Here is a tiny trained network, its code and every weight. The questions are about switching its units off for an input and a target symbol, where a switched-off unit gives its printed mean instead of its output.

import numpy as np


def w(rows, s, z=0):
    codes = np.array(rows[::2]) - 128.0
    scale = np.full(codes.shape[1], s)
    scale[-1] = z or s
    return codes * scale


def norm(h):
    return h / np.sqrt((h * h).mean(-1, keepdims=True) + 1e-5)


def f(y):
    return np.maximum(y, 0)


def softmax(a):
    e = np.exp(a - a.max(-1, keepdims=True))
    return e / e.sum(-1, keepdims=True)


def log_softmax(a):
    a = a - a.max(-1, keepdims=True)
    return a - np.log(np.exp(a).sum(-1, keepdims=True))


def net(x, mask):
    ids = ['βγδεηθμπστφψω'.index(c) for c in x.split()]
    T = len(ids)
    res = E[ids] + P[:T]
    u = 0
    for l in range(2):
        r = norm(res)
        for j in range(2):
            rows = slice(3 * j, 3 * j + 3)
            q, k, v = (r @ M[l][rows].T for M in (Q, K, V))
            z = softmax(np.where(np.tri(T) > 0, q @ k.T / 3**0.5, -1e9)) @ v
            o = O[l][rows]
            res = res + np.where(mask[u + j], z, o[:, -1]) @ o[:, :-1]
        u += 2
        y = f(norm(res) @ A[l][:, :-1].T + A[l][:, -1])
        res = res + np.where(mask[u : u + 12], y, B[l][:, -1]) @ B[l][:, :-1]
        u += 12
    return log_softmax(norm(res)[-1] @ U[:, :-1].T + U[:, -1])


Q, K, V, O, A, B = {}, {}, {}, {}, {}, {}
E = w([
[86,191,185,104,121,126],'β',
[102,157,174,137,112,114],'γ',
[143,141,151,149,216,69],'δ',
[217,131,143,134,84,85],'ε',
[120,194,83,107,129,156],'η',
[29,114,141,173,100,121],'θ',
[47,187,40,107,126,145],'μ',
[63,103,148,189,124,114],'π',
[85,74,125,44,121,131],'σ',
[140,2,90,197,118,143],'τ',
[107,162,143,142,101,122],'φ',
[75,136,127,146,191,66],'ψ',
[104,106,221,144,127,194],'ω',
],0.025)
P = w([
[72,254,43,65,166,28],'0',
[69,212,81,84,180,66],'1',
[87,224,99,99,184,78],'2',
[96,207,102,116,180,95],'3',
[115,192,135,131,217,108],'4',
[114,172,123,129,196,124],'5',
[121,195,125,135,208,154],'6',
[136,173,114,137,208,177],'7',
[150,185,136,137,191,181],'8',
[145,196,154,140,162,197],'9',
[181,188,140,147,175,219],'10',
[121,206,119,205,214,123],'11',
],0.0059)
Q[0] = w([
[142,211,208,140,144,175],'L0H0',
[207,39,109,130,1,115],'L0H0',
[107,150,194,176,114,150],'L0H0',
[171,160,202,124,105,21],'L0H1',
[165,67,167,116,84,185],'L0H1',
[205,72,168,203,125,125],'L0H1',
],0.0079)
K[0] = w([
[195,83,191,132,159,142],'L0H0',
[114,192,112,84,73,43],'L0H0',
[179,135,142,128,62,182],'L0H0',
[111,175,155,117,117,74],'L0H1',
[175,97,145,108,85,114],'L0H1',
[252,147,93,159,110,55],'L0H1',
],0.012)
V[0] = w([
[118,68,160,173,36,185],'L0H0',
[133,152,102,140,21,73],'L0H0',
[195,131,201,77,184,200],'L0H0',
[154,169,226,253,43,126],'L0H1',
[59,120,71,64,116,165],'L0H1',
[22,189,168,72,156,125],'L0H1',
],0.0049)
O[0] = w([
[101,150,147,180,104,221,103],'L0H0',
[138,56,151,99,139,146,97],'L0H0',
[128,179,137,248,79,162,109],'L0H0',
[107,107,246,91,96,196,136],'L0H1',
[199,150,95,157,191,102,157],'L0H1',
[86,253,93,129,66,194,255],'L0H1',
],0.0059,0.0048)
A[0] = w([
[137,248,94,78,48,175,154],'L0N0',
[147,87,171,127,115,166,174],'L0N1',
[116,139,172,99,229,159,124],'L0N2',
[127,171,137,241,169,121,250],'L0N3',
[23,115,112,149,58,92,69],'L0N4',
[186,99,207,151,114,69,211],'L0N5',
[78,112,159,172,54,73,104],'L0N6',
[154,87,149,48,173,62,163],'L0N7',
[91,116,108,188,137,83,143],'L0N8',
[214,98,150,147,126,151,17],'L0N9',
[179,90,75,152,117,129,60],'L0N10',
[142,134,112,91,96,137,224],'L0N11',
],0.011,0.0016)
B[0] = w([
[161,93,98,159,188,100,250],'L0N0',
[111,125,46,178,85,155,144],'L0N1',
[107,168,142,156,44,128,165],'L0N2',
[58,138,108,108,139,127,218],'L0N3',
[217,129,130,90,161,151,193],'L0N4',
[190,213,96,118,97,168,157],'L0N5',
[148,140,115,120,254,174,170],'L0N6',
[74,208,65,111,110,126,164],'L0N7',
[132,126,67,44,99,157,170],'L0N8',
[196,136,153,97,71,140,142],'L0N9',
[155,128,104,177,82,109,137],'L0N10',
[77,139,83,157,168,141,151],'L0N11',
],0.0087,0.011)
Q[1] = w([
[82,191,51,98,253,151],'L1H0',
[95,169,68,134,231,165],'L1H0',
[184,140,151,99,91,138],'L1H0',
[160,76,116,134,151,146],'L1H1',
[112,98,166,156,172,111],'L1H1',
[133,170,72,107,134,171],'L1H1',
],0.013)
K[1] = w([
[157,97,144,143,9,192],'L1H0',
[171,107,140,90,87,188],'L1H0',
[107,114,122,112,155,115],'L1H0',
[118,142,160,118,102,78],'L1H1',
[142,115,139,115,86,119],'L1H1',
[81,163,120,196,126,172],'L1H1',
],0.016)
V[1] = w([
[17,38,124,116,149,82],'L1H0',
[199,71,88,129,112,82],'L1H0',
[115,53,82,225,172,153],'L1H0',
[204,226,114,250,171,107],'L1H1',
[151,160,125,145,2,119],'L1H1',
[203,92,38,152,126,206],'L1H1',
],0.0092)
O[1] = w([
[9,122,103,161,195,127,54],'L1H0',
[120,23,106,139,72,77,92],'L1H0',
[67,109,158,183,152,204,110],'L1H0',
[132,122,184,206,165,80,254],'L1H1',
[150,205,64,168,51,123,19],'L1H1',
[237,123,74,183,167,171,142],'L1H1',
],0.013,0.0081)
A[1] = w([
[102,156,4,124,88,121,157],'L1N0',
[179,122,82,88,125,108,80],'L1N1',
[97,196,190,128,108,114,60],'L1N2',
[168,121,159,167,131,157,255],'L1N3',
[133,80,119,156,145,118,186],'L1N4',
[151,129,204,60,158,137,51],'L1N5',
[111,115,102,127,160,118,70],'L1N6',
[104,147,97,201,112,167,112],'L1N7',
[102,155,177,78,70,173,149],'L1N8',
[134,45,83,121,122,190,238],'L1N9',
[127,130,71,131,124,76,15],'L1N10',
[102,186,156,158,165,124,101],'L1N11',
],0.012,0.0047)
B[1] = w([
[126,88,166,183,87,98,174],'L1N0',
[176,149,91,100,90,198,189],'L1N1',
[123,95,123,186,91,124,180],'L1N2',
[192,111,101,191,81,202,254],'L1N3',
[124,137,207,184,79,102,189],'L1N4',
[128,148,171,76,75,132,189],'L1N5',
[128,76,121,102,175,183,163],'L1N6',
[103,101,123,190,86,131,176],'L1N7',
[123,115,115,202,77,147,153],'L1N8',
[136,110,175,146,1,184,192],'L1N9',
[170,132,126,128,140,159,147],'L1N10',
[85,122,153,129,114,109,254],'L1N11',
],0.0094,0.0065)
U = w([
[96,177,197,142,110,52,128],'β',
[120,138,243,134,137,71,41],'γ',
[77,177,146,131,104,59,189],'δ',
[166,136,139,130,76,101,242],'ε',
[168,114,161,180,201,93,71],'η',
[124,115,161,93,163,189,99],'θ',
[138,124,89,167,174,118,165],'μ',
[122,115,163,89,161,188,116],'π',
[92,139,61,126,129,122,211],'σ',
[83,97,146,182,81,137,135],'τ',
[152,110,228,151,179,82,22],'φ',
[69,149,124,96,99,97,251],'ψ',
[100,254,129,164,80,186,34],'ω',
],0.0093,0.0027)

Each question gives the input, a string of symbols that net reads in full, and the target symbol t.
The units are the heads (3 rows each of Q, K, V and O) and the neurons (one row each of A and B). Each row of codes is followed by its name. A weight is (code - 128) times the scale printed after its matrix; where a second scale follows, it is the last column's (O, A, B and U).
mask holds one flag per unit, layer by layer, with each layer's heads first. A switched-off unit (its flag False) gives its mean, the last column of its rows in O or B, instead of its output. The means were averaged over made-up inputs and are rounded, as every weight is.
A unit's drop is (log p(t) with every unit on - log p(t) with that unit switched off) / (log p(t) with every unit on - log p(t) with every unit switched off).
The circuit of an input: a set's keep is (log p(t) with only the set's units on - log p(t) with every unit switched off) / (log p(t) with every unit on - log p(t) with every unit switched off). Starting from the 12 units with the biggest drops (on a tie, the unit counted first), units are removed one at a time, each time the one whose removal leaves the highest keep (on an exact tie, the one counted first), for as long as the keep stays at least 0.8.
units of the circuit, in order: the units of the circuit, biggest drop first
top k neurons: the k neurons with the biggest drops, biggest first
top k neurons in layer l: the k neurons of layer l with the biggest drops, biggest first
heads that matter: for each layer, one digit per head in row order, 1 if its drop is at least 0.15 and else 0, layers parted by /
drop of u: that unit's drop, to one decimal
input μ ε δ η π, target ε: heads that matter	00 / 10
input ω θ η ψ δ θ τ ψ γ μ π ε, target ω: top neuron in layer 0	[L0N5]
input ω π η ψ η ε ω η ψ π ε φ, target ε: heads that matter	10 / 10
input ω ω ω ω ε ω μ ε η ψ, target ε: units of the circuit, in order	[L1H0; L0N9]
input θ θ η η φ φ η, target η: heads that matter	00 / 01
input φ ψ β δ φ ε φ μ μ ω π, target ω: units of the circuit, in order	[L0N0; L1H0]
input ω τ η ε ε π ε φ, target ε: heads that matter	00 / 10
input δ ψ φ ω π, target ω: heads that matter	00 / 11
input δ τ π ω θ, target ω: heads that matter	01 / 01
input ω τ σ ε μ π π, target ε: heads that matter	01 / 10
input μ π μ φ, target η: heads that matter	00 / 00
input φ β η ω μ ω γ τ γ η, target τ: heads that matter	10 / 10
input π γ η π ε μ π π μ, target ε: heads that matter	00 / 10
input η ε η μ ε γ γ π η ε μ, target ε: units of the circuit, in order	[L1H0]
input τ σ ε γ φ η ω ψ, target ω: heads that matter	11 / 10
input ε ω θ ε π σ η ω ε η ψ, target ε: top 2 neurons	[L0N9; L0N4]
input σ ω π θ μ σ γ τ π ε ε β, target ε: heads that matter	01 / 10
input σ μ σ π θ, target π: top 2 neurons	[L0N4; L0N8]
input π ψ η ω τ δ δ ω ω ε, target ω: top 3 neurons	[L0N5; L0N0; L0N7]
input π θ ψ δ β η φ δ ψ τ φ, target τ: units of the circuit, in order	[L1H0]
input γ μ ω ε β, target ε: drop of L0N0	0.1
input θ μ γ σ π ε η, target ε: drop of L1H0	1.3
input μ δ σ ε ω σ, target ω: drop of L0N7	0.4
